In the rows, zero is written as 128.
Here are made-up elements, facts about them, and rows of numbers that follow some of those facts. Name the element behind each unnamed row.

Facts:
memis: is of sort; vinak: points at
J_108 | memis 546
J_126 | memis 546 | vinak J_426 J_507
J_140 | memis 800 | vinak J_494
J_149 | memis 546 | vinak J_494 J_443 J_250
J_150 | memis 546 | vinak J_505
J_153 | memis 546 | vinak J_250
J_154 | memis 546 | vinak J_528 J_2
J_164 | memis 546 | vinak J_996
J_165 | memis 800 | vinak J_683 J_405 J_638
J_166 | memis 546 | vinak J_780 J_250
J_169 | memis 546 | vinak J_437 J_657
J_2 | memis 800 | vinak J_149
J_202 | memis 800
J_204 | memis 546 | vinak J_405 J_777 J_884
J_205 | memis 546
J_210 | memis 546 | vinak J_551
J_223 | memis 800 | vinak J_737
J_227 | memis 546
J_236 | memis 546 | vinak J_948
J_240 | memis 800 | vinak J_311 J_734 J_957
J_250 | memis 546 | vinak J_507
J_252 | memis 546 | vinak J_825
J_273 | memis 800 | vinak J_591
J_311 | memis 546 | vinak J_140
J_321 | memis 546 | vinak J_537 J_227 J_591 J_803
J_326 | memis 546 | vinak J_126
J_335 | memis 546 | vinak J_948
J_338 | memis 546 | vinak J_491 J_639 J_667
J_350 | memis 546 | vinak J_634 J_996
J_367 | memis 546 | vinak J_149
J_374 | memis 546 | vinak J_780 J_505
J_400 | memis 800 | vinak J_509 J_90
J_405 | memis 800 | vinak J_443 J_90 J_2
J_410 | memis 800
J_412 | memis 546
J_426 | memis 546 | vinak J_834 J_779 J_505
J_427 | memis 546 | vinak J_777
J_437 | memis 546 | vinak J_639
J_443 | memis 546 | vinak J_494
J_454 | memis 546 | vinak J_90
J_462 | memis 800 | vinak J_90 J_405 J_202
J_465 | memis 800 | vinak J_76
J_468 | memis 800 | vinak J_901
J_478 | memis 546 | vinak J_541
J_491 | memis 800 | vinak J_90 J_845
J_494 | memis 546 | vinak J_507
J_503 | memis 546 | vinak J_90 J_657
J_505 | memis 546 | vinak J_780 J_494
J_507 | memis 546
J_509 | memis 800 | vinak J_834 J_454 J_845 J_126
J_513 | memis 546 | vinak J_780 J_757 J_505 J_803
J_517 | memis 546 | vinak J_494 J_205 J_708 J_757
J_527 | memis 546 | vinak J_507
J_528 | memis 546
J_530 | memis 546 | vinak J_901 J_910
J_537 | memis 800 | vinak J_236
J_538 | memis 546 | vinak J_718 J_507
J_541 | memis 800 | vinak J_803
J_542 | memis 546 | vinak J_350 J_734 J_513
J_544 | memis 800 | vinak J_2
J_551 | memis 800
J_552 | memis 800 | vinak J_683 J_834 J_250 J_845
J_564 | memis 800 | vinak J_780 J_150
J_569 | memis 800 | vinak J_210
J_591 | memis 546 | vinak J_149
J_604 | memis 546 | vinak J_350
J_619 | memis 800 | vinak J_966 J_140 J_728
J_631 | memis 546 | vinak J_803
J_633 | memis 546 | vinak J_830 J_250 J_845 J_164
J_634 | memis 546 | vinak J_779
J_638 | memis 546 | vinak J_541 J_779 J_845
J_639 | memis 546 | vinak J_528 J_412 J_638
J_65 | memis 546 | vinak J_757
J_652 | memis 800
J_657 | memis 800
J_667 | memis 546 | vinak J_462 J_507 J_959 J_150
J_671 | memis 800 | vinak J_311 J_227
J_683 | memis 546 | vinak J_996
J_708 | memis 800
J_715 | memis 546 | vinak J_494 J_779 J_803
J_718 | memis 546
J_728 | memis 546 | vinak J_996
J_734 | memis 800 | vinak J_963 J_443
J_737 | memis 800 | vinak J_634 J_638
J_740 | memis 546 | vinak J_814
J_757 | memis 546 | vinak J_901
J_76 | memis 546 | vinak J_505 J_812 J_140
J_777 | memis 800 | vinak J_250
J_779 | memis 800
J_780 | memis 546 | vinak J_507
J_789 | memis 800 | vinak J_634
J_793 | memis 800 | vinak J_734
J_803 | memis 546
J_81 | memis 546 | vinak J_996
J_812 | memis 546 | vinak J_634
J_814 | memis 546 | vinak J_507
J_825 | memis 546 | vinak J_494
J_830 | memis 546 | vinak J_494 J_507
J_834 | memis 546
J_845 | memis 546 | vinak J_507
J_846 | memis 546 | vinak J_443 J_505
J_876 | memis 800 | vinak J_963
J_884 | memis 546 | vinak J_634 J_996
J_887 | memis 546 | vinak J_845
J_893 | memis 800 | vinak J_507
J_895 | memis 800 | vinak J_552
J_90 | memis 546 | vinak J_250
J_901 | memis 800
J_910 | memis 546 | vinak J_90
J_917 | memis 546
J_921 | memis 800 | vinak J_777 J_718 J_507 J_846 J_140
J_935 | memis 546 | vinak J_505
J_948 | memis 546
J_951 | memis 800 | vinak J_779 J_250 J_845
J_957 | memis 546 | vinak J_2
J_959 | memis 800
J_962 | memis 800 | vinak J_708
J_963 | memis 546 | vinak J_443 J_996
J_966 | memis 546 | vinak J_652 J_164
J_996 | memis 546
J_999 | memis 546 | vinak J_108

Some rows with their names:
J_737: [130  70 130 121  77 139 115 146 158 120 146  84 116 141 133 145 121 140
  72 137 141 102 107 165 128 117 159 134]
J_427: [122 134 122 133 157 129 133 103 117 146 118 137 126 138 125 101 130 125
 148 133 137 147 131 136 128 120 116 125]
J_311: [121 144 127 134  92 130 144 124 122 148 110 147 134 140 123 114 121 123
 153 121 137 137 137 148 104 118 139 127]
J_465: [133 104 132 115  91 126 100 144 143 111 135 105 133 124 143 157 116 129
  98 119 105 113 133 144 125 128 160 128]
J_793: [145 102 126 127 148 124  97 148 139 102 138 123 130 131 149 165 143 138
  71 133 104 124 138 140 127 145 156 137]
J_779: [132  93 128 117  99 135 102 165 144 104 140  98 126 128 143 136 116 129
  88 132 129 101 137 124 109 118 154 131]
J_126: [113 148 119 134 115  93 157 113 121  82 127 124 137 116 125  90 148 131
 110 127 138 128 112  99 136 151 128 120]
J_468: [137 105 127 105 107 127  94 128 145 129 129 105 127 126 140 159 140 132
  85 122 114 110 150 134 126 121 149 128]
J_538: [117 146 119 130 115 100 155 101 125 103 125 124 133 117 121  95 156 134
 105 133 133 132 118 104 140 145 125 117]
J_169: [125 137 128 132 132 128 139 115 116 133 115 138 125 135 122 120 135 127
 148 122 146 140 133 126 120 126 122 129]
J_740: [128 137 126 135 142 119 143 115 121 127 120 139 127 132 121 108 137 129
 142 123 139 136 129 122 129 129 120 128]
J_164: [150 136 129 132 151 180 149  97 114  94 130 187 115  99 116 131  77 142
 190 132 125 113 136 149 145 131  97 123]
J_338: [123 140 130 135 129 129 144 124 117 122 117 140 126 134 123 124 133 123
 147 123 147 139 126 123 119 128 124 130]
J_935: [117 147 117 146 148  42 131 138 120 155 122 129 133 134 120 103  87 140
 161 100 133 143 114 142 130 148 116 133]
J_789: [134  75 129 116  82 131 111 130 159 133 145  91 118 136 131 151 117 143
  77 136 134  99 109 174 135 120 159 130]
J_876: [148 104 126 127 159 140  99 147 140  93 140 126 129 127 148 167 139 141
  80 137  97 120 136 139 131 143 156 139]
J_963: [160 141 119 157 229 152 145 119 117 102 134 206 122 126 124 148 132 158
 144 147 111 135 133 157 147 155 114 143]
J_273: [139 100 143 115 110 143  98 149 145 113 135 100 128 121 138 152 129 120
  98 123 100 114 133 129 134 128 143 127]
J_544: [139  95 167 122  98 140 103 150 148  87 130  93 129 123 134 165 136 107
 108 117  89 126 115 137 144 143 143 130]

Rows to name:
No name comes twice in this set of rows, the named rows included.
[141 116 160 122 139 155 101 151 145 119 144 114 133 133 136 246 160 115
 115 123 109 130  97 149 157 151 151 143]	J_405
[ 95 161 116 117 185 174 122  85 109 188 145 128 129 139 134 168 131 103
 177 152 152 167  96 137 155 103 101 127]	J_90
[114 152 133 122 142 142 136 109 117 156 125 139 125 136 122 179 143 123
 168 120 161 140 111 126 133 125 120 133]	J_503
[129 109 124 117 117  87  93 147 142 127 139  96 134 115 139 148 101 136
  95 111  97 114 127 136 138 142 146 128]	J_564
[129 141 123 136 145 118 146 169 132 204 135 133 124 136 111 100 133 129
 145 138 140 116 137  95 113 107  97 129]	J_715
[147  88 195 128  95 152 102 162 154  92 126  83 129 123 126 155 141  81
 121 122  62 141 109 149 160 141 125 124]	J_2
[137 134 125 130 195 113 132 142 122 177 129 126 112 126 112 103 143 134
 145 121 146 124 142  73 129 117  81 130]	J_631
[115 172 116 129  53  97 171 138 145 174 135 140 150 109 112  96 166 130
  87 148 110 111 123 110 131 140 130 114]	J_494
[136 124 169 145 140 142 138 129 128 140 113 123 123 133 110  96 140  95
 173 131 104 154 123 129 145 122  85 122]	J_591
[111 159 108 131 118  52 152  97 129 122 130 111 141 105 118  76 147 141
  91 124 124 130 102 101 166 161 112 113]	J_780
[140 166 124 154 133 132 154 173 142 218 131 184 143 144 115 137 152 133
 130 155 101 131 138 151 111 127 129 139]	J_443
[140 101 133 126 127 131  98 146 143  95 133 116 131 131 145 157 140 132
  79 129 102 122 136 142 124 139 164 135]	J_240
[106 142 111 131 176 156 125  95 112 162 133 129 128 137 133  92 118 110
 157 157 126 163 124 147 142 101 101 121]	J_153
[128 164 126 134  71 137 154 169 142 230 125 164 140 134 111 121 133 124
 147 144 115 119 143 136 104 105 126 127]	J_825

Now the same elements, written a new way:
Known rows:
J_166: [126 183  97 168 113 143  79 104 122 147 143 157 132 128 126 102 160 107
 124 160 130 158 112 151 110 145 127 142 140 152 119 114 140 141]
J_780: [125 162 125 157 104 112 124  95 125 138 143 109 178 179  65 135 106 155
 139 111 104 174 137 190  67 146 194 169  83 117 120  77 194 147]
J_507: [124 130 137 131 128  96 132 127 133 120 132 111 193 163  92 151 120 153
 149  81 113 127 127 187  65 137 192 171 100 139 118  44 186 141]
J_845: [139 145 149 141 121 107 127 145 175  90 109 104 165 147 122 176 158 148
 146  66 109 143 116 230  90 101 178 186 104 179  60  81 163 143]
J_893: [131 113 162 163 164 118 168 135 108 120 145 102 151 122  86 161  87 169
 137  97 149 125 107 133  57 116 151 143  94 111  72  89 183 141]
J_150: [103 175  79 164  61 143 118  70 139 151 115  85 113 171  95 122  95 121
 120 156  85 205 159 129 145 128 136 133  87 121 129 193 117 146]
J_959: [130 107 143 142 163 129 144 132 112 124 135 118 106 107 120 149  96 135
 141 125 145 107 119  82 109 126  99 123 126 110  95 142 136 113]
J_966: [109 130 117 138 122 118 108 117 140 116 111 124 134 144 154 128 153 101
 123 129 121 106 130 124 152 136 128 149 110 139 153 113 106 121]
J_164: [122 159 143 181 148  78 120 151 161  93 114 144 155 128 151 110 136  85
  47 119 124 105 119 137 187 163 152 178  78 107 189 132  99  85]
J_917: [120 129 113 114 112 128 110 117 144 126 119 132 134 146 137 132 145 109
 136 126 119 119 143 127 137 142 138 128 138 135 151 117 123 122]
J_740: [119 139 116 115 112 124 117 129 134 126 121 121 141 148 125 132 130 120
 142 121 119 122 143 134 138 142 142 135 133 135 140 112 136 129]
J_551: [119 100 144 142 166 131 152 120 116 120 132 115 104 105 121 150 105 126
 142 128 155 103 119  75 101 131  93 125 135 119  94 142 129 122]
J_757: [124 127 111  88 128 110  91  75 116 146 153 135 131 140 108 110 137 106
 163 161 125 106 145 103 114 184 136 121 161 134 181 117 152  96]
J_478: [145 127 130 102 113 122 106 107 148 106 139 139 100 141 140 142 143 121
 128 129 109 134 145 157 146 137 122 124 140 147 154 129 140 108]
J_683: [128 156 138 179 145  79 121 156 156  91 115 148 144 121 158 116 141  88
  46 123 122 113 120 138 188 155 154 178  77 113 184 135 104  83]
J_957: [110 121  84 100 107 164 137 173 109 113  89 137  91 179 139 166 116 127
 121 127 103 133 141 135 160 139 118 119 110 106 178  71 123 193]
J_273: [133 106 145 139 156 143 152 130 104 126 150 127  89 114 127 147  99 141
 122 133 141 118 112  96 113 125  92 112 121 107 108 130 129 131]
J_737: [135 116 154 137 138 181 144 198 149 160 175 145 131  89 112 153 114 183
 130  92 121  96 166  91 121 103 112  47 130  93  88 162 111 108]
J_825: [133  57 151  96  87 100 143  79  91 158 133 122 172 132 174  46 165 133
 113 115 134 149 107 173 155  63 124 113 130 157 161 106  91 118]

Name these rows:
No name comes twice in this set of rows, the named rows included.
[124 119 122 108 108 122 114 111 136 131 119 129 141 139 145 106 151 116
 133 128 117 125 133 139 139 127 134 132 135 138 151 123 118 128]	J_252
[127 153 148 195 172 142 114 146 147 100 126 144  92  66 163 155 158 108
 118 125 151 139  84 127 106  98  76 149 138 158  32 155 119 141]	J_552
[141 112 156 136 157 143 150 156 127 113 127 121  99  98 121 156 100 149
 122 123 145 119 121 101 127 115 101 115 127 109  92 154 118 125]	J_165
[118 127  94 112 106 149 129 146 123 117 100 137 112 167 136 152 127 126
 129 123 112 121 145 137 151 130 124 131 120 129 164  96 121 167]	J_154
[112 157  97 144  73 156 116 113 170 139 120 109 116 143 136 141 142 127
 125 109  82 183 159 145 147 109 122 130 107 147 105 180 111 129]	J_426
[130 156 120 153 130 131  92 130 145 117 124 153 128 122 150 129 175 102
 122 128 136 136 107 168 133 125 128 149 140 163 107 118 119 141]	J_633
[116 147  98 129 120 134 101 127 137 144 131 155 135 135 133 110 156 109
 139 141 123 121 129 120 121 142 132 132 156 137 142 112 124 130]	J_427
[ 94  92 111 123  98 126 123 106 125 142  98 110 175 146 158 101 149 100
 143 120 125  92 130 106 142 113 127 133 122 155 137 126  76 131]	J_311
[119 139 121 126 113 116 125 126 135 126 108 105 163 166  96 140 117 135
 145 119 109 128 135 163 105 140 173 157 113 127 127 105 152 151]	J_667
[134 198 116 186 152 127  71 128 120 145 155 178 191 128 106 104 180 129
 142 129 147 155  87 205  50 133 162 170 135 157  76  37 183 174]	J_250
[128  99 125 100 109 114 123  89 111 145 134 131 149 139 143  98 150 122
 136 130 124 128 128 142 143 119 121 127 137 145 166 114 122 119]	J_517
[128 106 146 140 151 141 147 147 118 138 143 126 115  97 118 142 104 151
 132 123 146 106 127  91 111 111  96 104 129 109 100 147 125 120]	J_223
[203  89 188 108 176 120 117  80 127  85 212 137  22 104 124 179 110 165
 103 125 119 160 124 148 121 136  75  89 141 132 137 153 184  61]	J_541
[115  95 150 160 162 135 150 117 104 127 136 109 127 106 137 130 103 124
 124 133 152 100 101  77 125 114  89 128 108 114  98 149 109 123]	J_619
[146 144 154 175 170 153 113 156 141 121 153 148  91  74 145 153 147 143
 121 128 147 134 101 135 103  95  83 112 150 147  40 152 128 127]	J_951

